After every row comes one of two labels: whether the row has a hidden trait. Each part has its own trait and labels.
In the rows, zero is written as 128.
[146 127  22 129 126 118 113 123 124 157 127  87  61 128  90 140 113 111
 138 118 138 130  38 107 137 136 114 121 120 133 121 131 132 144 121 148
 113 138  53 121 133 157 114 120  99 168 143 113 130 122 122 174 111 136
 117 132 131 170 129 135 102 112 134 130 145  74 126 143 171 166 145 101
 155 134 127 129 207 117 129 100 125 132  61 116 110 120 125 146 130 104
 177  89 122  85 140 121 129 137 108 110 145 129 118 133 137 145 132 134
 136 154 164 119 154 148 107   4 116 129  89 255 136 138 114 134 116 108
 126 129 119 103 136 136 118 134 138 112]  lede
[197 133   2 103 117 181 108 138 124 120 143 106  84 148  88 115 116 110
 161 126 137 116  61  86 137 139 107 129 101 124 103 138 136 137 109 146
  83 255  42 128 129 163 139  82 114 186 145 131 117 128 133 206 103 148
 137 154 121 161 118 118 124  83 138 176 152 118 135 165 144 163 145 110
 138 142 146 130 255 119 128  73 147 131  51 144  98 119 144 161 106 106
 225 122 131 105 144 130 130 127  72 127 147 109 107 130 132 144 132 146
  96 160 211 106 177 108  95   2 158 136 166 230 128 185 110 147 118 126
 121 134 137  76 152 152 121 133 139 119]  Vugo
[ 95 132  51 115 120 153 115 157 124 150 129 119  70 137  99 150 114 101
 125 148 139 132  78 153 127 132 122 126  98 129 120 125 139 126 121 142
 113 135  39 123 125 131 114 122 120 168 121 189 117 125 107 135 103 140
 119 151 117 160 138 121 140 106 148 148 123  95 132 133 149 125 138 122
 123 133 120 125  98 119 140 111 108 134  48 146 120 109 122 134 110 104
 170 107 118  80 126 125 125 137 109  79 142 126 119 126 125 168 113 138
 137 147 185 130 126 118 129  19 122 140  72 236 128 108 123 159 130  91
 137 133 130 103 109 146 100 125 139 125]  Vugo
[103 132  48 128 119 161 119 155 122 155 125 120  81 146 103 138 105 104
 117 158 135 133  82 150 128 135 116 132  97 126 119 128 136 130 125 141
 106 162  35 117 130 141 104 147 107 158 114 209 121 124 104 117 134 134
 117 147 123 161 133 121 118 101 134 138 131  77 124 134 154 113 139 113
 131 125 114 127  95 116 127 114 114 136  23 136 132 117 124 132 127 114
 162 128 124  91 129 128 125 135 134  84 137 127 115 128 128 172 121 129
 132 142 225 130 119 125 130   9 118 144  83 205 124 117 116 151 132  92
 142 132 131 114 104 141  84 138 143 115]  Vugo
[117 131  98 106 112 121 106 150 119 157 117  90  64 147 117 184 121 101
 136 110 133 128   1 116 135 129 124 129 110 122 133 126 120 121 123 133
  85 156  52 120 129 159 126  88  97 157 139 160 134 116 118 167  98 133
 105 149 127 162 119 111 117 112 137 134 136 104 137 139 182 148 152 111
 124 130 120 134 178 112 132 107 130 131  66 145 124 127 113 161 119 119
 162 106 125  84 128 110 134 114 128 109 138 118 127 131 118 156 127 134
 128 143 107 131 118 126 141  51 131 126 122 208 127 150 122 129 124 114
 139 135 127 100 129 131 117 146 133 129]  lede
[105 131   8  91 114 166 124 158 117 160 119 109  78 150 104 166 152 119
 132 145 130 115  64 148 131 137 126 121 107 137 132 130 129 136 121 140
  85 167  59 122 137 135 122 109 105 172 132 134 111 124 111  91 129 144
 120 146 128 178 121 131 124 115 140 117 133 107 126 139 182 133 144 106
 127 132 142 138 172 118 137 118 119 132  23 150 151 135 139 148 121 126
 163 100 135 148 126 112 130  98 132  69 147 125 123 130 116 198 110 131
 140 147 155 118 107 125 106  83 125 122 137 194 128 115 104 123 125  96
 140 129 135 101 130 137  97 130 129 121]  Vugo
[134 130 107 121 117 154 106 162 113 161 109  82  58 151 104 179 116 103
 133 121 138 124   3 111 136 128 104 130  94 123 115 103 131 123 126 129
 110 208  70 126 126 161 127  95  96 132 127 192 126 122 126 161  80 132
 117 147 123 172 111 136 117 104 127 170 143 108 137 139 172 167 148 112
 120 132 130 136 122 109 124 111 102 132 102 140 112 132 126 144 116 126
 192 112 125 110 127 112 133 118 146 102 135 118 127 130 122 176 126 133
 126 147 151 133 120 121 123  48 115 144 173 170 119 167 111 126 125 115
 133 132 126 106 123 133 111 132 114 120]  lede
[110 131  95 116 109 124 110 166 116 166 117 102  69 149 117 184 110 102
 125 114 136 128  18 130 136 130 115 132 104 122 126 114 125 121 127 129
  96 160  55 126 126 170 123 105 100 149 124 175 131 116 115 137  96 126
 112 144 128 174 117 132 114 110 124 155 121  90 136 136 152 146 152 108
 116 129 121 135 130 116 128 112 109 133  93 133 120 130 110 144 122 121
 166 121 121  99 124 110 134 113 149  73 132 117 127 131 118 149 127 131
 128 136 124 136 103 126 143  49 118 137 119 208 122 148 117 132 126 108
 140 136 125 111 120 129  99 143 116 124]  lede
[117 129  52 144 115 125 118 142 119 164 122 119  75 139 104 144 104 107
 117 152 135 133  71 141 132 133 100 128 111 129 123 127 135 133 128 142
 115 136  43 117 130 146 101 155  96 161 120 190 125 121 108 106 131 135
 115 145 131 157 130 142 111 112 128 124 116  70 122 133 167 124 140 101
 133 118 117 133 109 119 125 116 110 135  61 120 133 120 116 130 136 121
 146 114 112  93 127 119 126 135 151  62 136 127 117 132 127 178 124 125
 133 138 190 135 109 138 132  16 110 141  74 242 127 107 106 147 129  93
 137 130 122 112 104 136  91 142 123 112]  Vugo
[144 130   8 112 108 161 118 150 123 169 124 105  87 147  92 123 149 115
 131 119 122 128  47 163 134 129 128 131 114 146 130 113 139 137 124 131
 104 179  51 115 137 128 122 136 104 161 126 198 122 122 116 105 128 148
 115 133 128 173 144 142 118 115 138 111 123  88 121 138 179 136 143  72
 118 126 139 141 155 127 127 120 106 130  48 140 151 125 133 146 124 119
 154  94 120 134 121 116 123 110 145  88 139 124 117 129 121 172 133 131
 137 144 150 132 109 126 126  64 131 127 150 228 125 107  93 136 123 110
 144 129 127 101 124 137 108 133 112 125]  Vugo
[ 72 130  48 132 115 119 120 168 116 171 121 118  78 139 129 194 101 107
 109 135 137 131  51 143 133 125  98 130 103 127 127 117 133 125 135 125
 107 120  30 121 128 147 108 152  83 145 104 215 128 121 107  69 117 122
 114 141 130 172 123 147 115 124 110 140  99  64 126 128 175 117 147 105
 114 122 115 137  39 120 119 130  82 132 101 114 133 135 109 130 136 127
 136 127 120 116 120 110 130 118 185  50 126 126 125 131 118 178 118 122
 141 124 135 136  96 131 158  61  98 139  84 197 119 108 103 134 129  99
 148 131 125 125 109 123  81 148 108 118]  lede
[ 72 132  56  93 112 130 126 177 119 155 134 112  81 150 129 198 131 107
 121 132 131 123  11 156 133 132 122 126 111 136 134 133 123 127 121 130
  82 100  53 116 132 148 120 105 102 151 125 145 124 119  98 121 128 136
 111 141 132 169 131 126 125 128 133 127 107 107 133 138 185 117 145 112
 125 128 121 133 140 120 137 118 123 131  59 135 129 136 120 146 121 119
 161 129 133  99 123 106 134 103 141  80 138 123 124 134 113 155 113 128
 152 137 128 126 118 128 141   1 137 119  79 218 128 103 120 141 128 102
 139 132 135 108 131 130 115 147 140 124]  lede
